[[-21 -35 -11 -45  -7  74  19  33]
 [ 28 -15   0  97   7 -22  32  18]
 [ 17 -32   8  46  11 -54 -25 -45]
 [-27   6  13 -94 -18   5 -27  83]
 [ 30  19 -15  47  -7  37  90 -22]
 [ 58 -45  -4   4   3  36 -15 -25]
 [ 68 -29  38  27 -57 -23 -23 -32]
 [ 28 -42  36   0  14 -24   8  51]
 [  3  -8 -16 -84   2   2 -17  85]] yields -32

[[  3  30  13   9  11 -79  26   1  10  20  -7  70  12  22  31]
 [ 28 -29   3  10   9  23 -15  -2  15  -3  65 -44  10  27 -11]
 [ 25  37  -5  13   0 -14 -22 -49   8  -2  90  14   9  97  -7]
 [  2 -25   7  -2   4  20  -5  18   4   0   1 -30   2 -16  -4]
 [ -1   8   0  -3  -4  18 -17 -10  -2  -5  18 -14  -2  23 -10]
 [  2 -19  -8  -7  -9  71 -34  -7  -5 -17  30 -65  -8   8 -31]
 [  8 -17  24   5  18 -37  14  30  17  17  -1  10  14  -5  21]] yields -10

[[  0   7  12  27 -82   2 -37 -15 -10  48  34   4 -48  -9  61]
 [ -4  -5  19  19 -83 -14 -43 -15   6  29  23 -18 -51  -6  60]
 [-10 -20  32  -6 -50 -46 -20 -26  40  -9 -12 -63 -49   0  46]
 [ -1  -3  21  10 -74 -20 -35 -21  14  23  14 -31 -49  -6  69]
 [ -4  -5  25   3 -72 -27 -35 -23  26  18   9 -34 -48  -6  62]
 [ -9 -11  33  -6 -61 -45 -35 -26  38  -9  -5 -56 -47  -6  53]
 [ -3  -3  12  28 -84  -3 -37 -16  -8  39  27 -12 -46  -3  71]
 [  8  11   2  33 -85  25 -45 -11 -31  63  47  30 -35 -10  68]
 [  9  12   8  30 -90  11 -31 -13 -21  59  41  17 -47  -7  68]
 [ -8  -7  29   1 -65 -34 -32 -20  29   5   1 -48 -48  -2  55]] yields 68

[[-18  23  35  89  23  29 -14   2   6 -11  36   5  18  -8  16]
 [  6   8   3 -30  32   0 -18   9 -22   6  30  18 -19   7 -18]
 [ -8  15  -9 -23 -37  -9  27 -13   7 -69 -79 -37  30  50   9]
 [-29  44   9 -29  55  -9 -47 -10 -68 -74  15  -7 -20  60 -47]
 [-37 -15 -11  81 -58 -10  11 -34  17 -26 -52 -51  24 -15  15]
 [-21 -30 -29   0  -8 -29 -28 -22 -29  25  12 -13 -36 -30 -32]
 [-23 -26 -21  28 -22 -21 -15 -23 -12  14  -4 -22 -16 -29 -15]
 [ 36  16  23 -22  13  27  28  31  32  12   8  31  22  11  30]
 [ 29 -64 -50 -43 -96 -28  62  -8  57  55 -80 -22  11 -40  29]
 [ -5  12  -2 -34  30  -8 -24   0 -34 -16  17   6 -20  20 -27]
 [ -3 -28 -45 -82  -9 -44 -17 -16 -39  11 -15 -11 -43   0 -45]] yields 29

[[ 26  19   1 -85 -60 -37]
 [-23 -12 -13  84  53  17]
 [ 13  11   4 -35 -17 -11]
 [  6   5  -1   2  -5  -6]
 [ 19  36  -1 -96 -72 -37]
 [ 29  24  -3 -92 -60 -30]
 [ -3   5   1   6   0  -5]
 [ 12  16   5 -89 -48 -20]
 [-25 -25  -7  82  61  27]] yields -5

[[ 22   9  29   6  25  30]
 [-11  10  56 -36  -2 -67]
 [ -7  -3 -13  15 -15   3]
 [ -3   4  48 -46   8 -57]
 [ 12  -7 -52  45   1  73]] yields 3

[[ -6   4 -79   5 -40  33  13  -5  12 -24]
 [  5  -1  16  -8 -34  70  48 -13   2 -98]
 [  7  16   7 -18  24  -9   5 -24  53  37]
 [ 25   8 -59   0 -40  77  39 -40  -2  -1]
 [ 35   6  12 -27  36  51  29 -31   6 -45]
 [-69 -16 -11   2  11  39  34  -3   8 -74]
 [-17 -37 -28   2  73  35   2   2 -33 -59]
 [  0  50 -28 -96  10  -2  23 -42 -17  -2]
 [ 31  46 -30   6 -18  91  33 -55  -5 -31]
 [ -8  48  16  -1   6 -43  -1  60  34 -28]] yields -2
---
[18 38  6 73 77] Out: 6
[-54  75  51  18  46 -74 -48] Out: 18
[  6  60 -59  86  45] Out: -59
[ -2 -74  -9 -29   3] Out: -9
[ 12 -20  41  95  63] Out: 41
[ -9  20  87 -59   9  22  58] Out: -59
---
 36  -29   56  -19   -9   18  -22
 36   -7   56    1   28  -65  -79
>> -7

 37   57   34    5  -18    9    5
  9   78   66   20   46    9    5
 33  -33   -7    5  -26    1   17
>> 78

-69   31    5  -38  -70    2  -75
 55  -86  -54  -18   22  -41   20
>> -86

 15   -4  -10   13
 71   91  -12   18
-15   13   -9   17
>> 91

-31  -49  -57  -65
-56  -57  -48  -88
 -8  -27  -44  -52
>> -57

 -3  -46    1   14   19  -22
  6   84   -2  -25  -35   45
  8   82   -2  -23  -34   56
>> 84

-16   43    9   -4   -4
 26   11  -36    5  -98
>> 11
---
[-71  98  -1  41] yields -1
[ -1 -25 -75 -20 -34  10  16] yields -75
[ 14  12 -20 -84  50  48] yields -20
[ -5 -25   9 -52  57 -33 -74] yields 9
[ 82 -93 -54  53] yields -54
[ 27  83 -13  -3] yields -13
---
[-83  54  12 -68] value 54, 12

[-9  1 53 44 30 96] value 96, 53

[[ 65  38  31  34  -8]
 [-26  34 -71  21  21]] value 65, 38

[[-25  40 -38  37 -36  70]
 [-11  51 -60  33 -19  56]
 [-33  32 -33  32 -41  64]] value 70, 64

[-15  31 -81  23  74] value 74, 31

[-86 -57  69 -27 -56  24 -45] value 69, 24
---
2,-36,43,-32,-78 → 2, -78

3,54,-4,3
-20,51,-39,10
31,76,-33,-18
→ 3, -18

45,72,5,6,-25,52,63
36,66,1,5,-14,57,63
2,-3,0,-2,9,4,-2
→ 45, -2

-65,60,-39,47
81,38,-52,55
-63,87,14,33
→ -65, 33

-83,-5,33,36 → -83, 36

28,5,-2,46,75,79 → 28, 79
---
230   80   38   10  176   26  189
230   79   33    4  177   25  186
yields 189, 230

46  88  77  65   5  76 yields 76, 46

541  607  896  648  147    5 yields 5, 541

86  44  42  85  11
54  57   6  64  47
52  61   5  59  51
yields 11, 52

7713  8478  2082  3801  5898 yields 5898, 7713

7  1  8  4 yields 4, 7

 10  -31   36  -19  -34 yields -34, 10
---
array([[-1.557,  2.026,  1.517,  0.966,  0.428, -0.931,  1.207],
       [-0.316,  0.817,  1.479, -1.534, -0.720, -0.049,  1.564],
       [ 2.329, -0.058,  1.475, -2.276, -0.491,  2.013,  1.947]]) 0.428

array([[ 0.92, -1.77, -1.19, -1.79],
       [-0.69,  0.97, -1.13, -0.17],
       [-0.52,  0.06,  1.27, -0.40]]) -1.77

array([[-0.68, -1.12, -0.93, -0.40, -1.21],
       [-1.10, -1.09, -0.75, -0.14, -0.76],
       [ 0.75,  0.58,  1.73, -0.96,  0.36]]) -0.93

array([[ -22.1,  -95.2,  -61.9,   39.1,  112.5,  -59.6,  -63.1],
       [ -72.4, -102.7, -133.7,    8.4,  -48.6,   79.9,  -60.6],
       [-141.0,  159.5,   15.8,  -96.3,   38.3,    3.1,   96.2]]) 112.5

array([[  57.37,   44.22,  101.96,  119.34, -161.03],
       [-149.63,   -3.70,   88.40,  -74.41,  172.29],
       [-218.36,  210.61,  -24.55,   57.16,   93.75]]) 101.96

array([[  16.1,  -31.3,  115.0,  -51.1],
       [ -51.1, -152.6,  -86.2,    9.2],
       [-156.0,  200.6,  193.7,  -98.0]]) -31.3
